Below are the code and all the weights of a small trained network. Each question names an input and a class and asks about switching units off, where a switched-off unit gives its printed mean instead of its output.

import numpy as np


def w(rows, s, z=0):
    codes = np.array(rows[::2]) - 128.0
    scale = np.full(codes.shape[1], s)
    scale[-1] = z or s
    return codes * scale


def f(y):
    return y / 2 * (1 + np.tanh(0.7978845608 * (y + 0.044715 * y**3)))


def log_softmax(a):
    a = a - a.max(-1, keepdims=True)
    return a - np.log(np.exp(a).sum(-1, keepdims=True))


def net(x, mask):
    res = np.array(x, float).reshape(1, 8) / 4 @ E
    y = f(res @ A[0][:, :-1].T + A[0][:, -1])
    res = res + np.where(mask, y, B[0][:, -1]) @ B[0][:, :-1]
    return log_softmax(res[-1] @ U[:, :-1].T + U[:, -1])


A, B = {}, {}
E = w([
[254,129,123,128],'x0',
[127,129,129,128],'x1',
[133,138,115,250],'x2',
[129,128,131,127],'x3',
[122,252,137,119],'x4',
[128,128,128,128],'x5',
[128,128,128,129],'x6',
[128,128,131,128],'x7',
],0.012)
A[0] = w([
[64,154,124,101,83],'n0',
[103,102,124,155,127],'n1',
[52,141,146,104,172],'n2',
[92,211,135,164,4],'n3',
[136,136,124,118,123],'n4',
[186,104,132,161,35],'n5',
[102,167,129,153,48],'n6',
[125,130,125,125,129],'n7',
[84,73,140,40,50],'n8',
[134,122,122,129,119],'n9',
[129,126,128,129,124],'n10',
[177,186,139,58,112],'n11',
[117,135,131,119,109],'n12',
[40,162,104,84,53],'n13',
[204,117,119,145,178],'n14',
[164,160,133,88,116],'n15',
[119,140,138,129,128],'n16',
[162,157,133,92,117],'n17',
[89,90,125,173,135],'n18',
[129,130,124,124,127],'n19',
[149,33,114,106,196],'n20',
[94,90,127,171,136],'n21',
[101,86,126,173,133],'n22',
[127,128,126,127,129],'n23',
[96,89,128,170,136],'n24',
[158,168,118,229,2],'n25',
[128,127,129,129,124],'n26',
[168,2,126,95,43],'n27',
[213,104,132,164,15],'n28',
[130,121,127,127,127],'n29',
[127,129,126,126,131],'n30',
[98,92,126,167,133],'n31',
[155,161,122,187,39],'n32',
[125,126,127,130,116],'n33',
[151,159,126,221,157],'n34',
],0.014,0.0089)
B[0] = w([
[69,140,169,119,176],'n0',
[186,115,118,134,160],'n1',
[36,120,91,132,224],'n2',
[65,88,23,125,163],'n3',
[132,130,143,145,133],'n4',
[109,101,54,131,155],'n5',
[113,121,86,142,139],'n6',
[126,130,129,132,129],'n7',
[69,103,18,157,215],'n8',
[123,122,131,136,126],'n9',
[129,127,129,131,127],'n10',
[224,131,204,128,229],'n11',
[117,125,136,131,127],'n12',
[70,164,203,107,195],'n13',
[99,150,189,120,228],'n14',
[190,130,177,135,184],'n15',
[105,113,134,131,132],'n16',
[186,131,173,136,178],'n17',
[228,126,107,137,190],'n18',
[128,131,130,131,128],'n19',
[39,131,44,133,248],'n20',
[223,120,109,132,185],'n21',
[216,103,123,139,184],'n22',
[127,129,129,133,128],'n23',
[222,116,111,130,184],'n24',
[16,170,225,85,189],'n25',
[130,130,126,127,126],'n26',
[11,171,251,105,225],'n27',
[84,94,22,141,176],'n28',
[126,127,126,130,129],'n29',
[125,129,130,135,129],'n30',
[214,117,113,133,178],'n31',
[56,145,183,121,161],'n32',
[132,129,126,131,124],'n33',
[85,106,57,131,232],'n34',
],0.031,0.011)
U = w([
[115,93,28,140,159],'0',
[95,185,200,94,199],'1',
[253,119,141,140,11],'2',
],0.0074,0.0011)

Each question gives the input, the list of numbers given to net, and the class t.
The units are the neurons (one row each of A and B). Each row of codes is followed by its name. A weight is (code - 128) times the scale printed after its matrix; where a second scale follows, it is the last column's (A, B and U).
mask holds one flag per neuron, in row order. A switched-off neuron (its flag False) gives its mean, the last column of its row in B, instead of its output. The means were averaged over made-up inputs and are rounded, as every weight is.
A unit's drop is (log p(t) with every unit on - log p(t) with that unit switched off) / (log p(t) with every unit on - log p(t) with every unit switched off).
The circuit of an input: a set's keep is (log p(t) with only the set's units on - log p(t) with every unit switched off) / (log p(t) with every unit on - log p(t) with every unit switched off). Starting from the 12 units with the biggest drops (on a tie, the unit counted first), units are removed one at a time, each time the one whose removal leaves the highest keep (on an exact tie, the one counted first), for as long as the keep stays at least 0.8.
circuit, biggest first: the units of the circuit, biggest drop first
unit that matters most: the unit with the biggest drop
k most important neurons: the k neurons with the biggest drops, biggest first
drop of u: that unit's drop, to one decimal
input [-8,-1,3,-6,4,1,-3,-7], class 0: circuit, biggest first => (n3)
input [0,-7,1,2,4,-1,-8,-6], class 0: 2 most important neurons => (n27 n25)
input [-3,-8,0,8,-1,2,-7,-5], class 0: 3 most important neurons => (n11 n27 n15)
input [-5,-5,4,6,0,3,3,0], class 2: 2 most important neurons => (n20 n8)
input [6,6,0,-4,7,-4,6,-4], class 2: 2 most important neurons => (n27 n11)
input [-3,-8,3,7,1,-8,-4,-6], class 0: 2 most important neurons => (n11 n15)
input [-7,-8,0,0,-1,3,7,3], class 0: 4 most important neurons => (n2 n11 n27 n15)
input [-3,-5,-6,-8,0,0,7,-3], class 0: 2 most important neurons => (n8 n27)
input [2,4,0,-3,-5,4,-3,1], class 1: 2 most important neurons => (n27 n8)
input [-8,-5,-7,0,-1,-5,2,8], class 0: 2 most important neurons => (n8 n27)
input [1,4,0,1,7,-4,7,7], class 2: drop of n31 => -0.1
input [5,5,-8,5,1,5,-7,-7], class 2: drop of n25 => 0.1
input [0,4,5,0,-6,1,-8,-1], class 2: drop of n8 => 0.1
input [-6,8,-7,-4,-6,1,1,-2], class 0: unit that matters most => n8
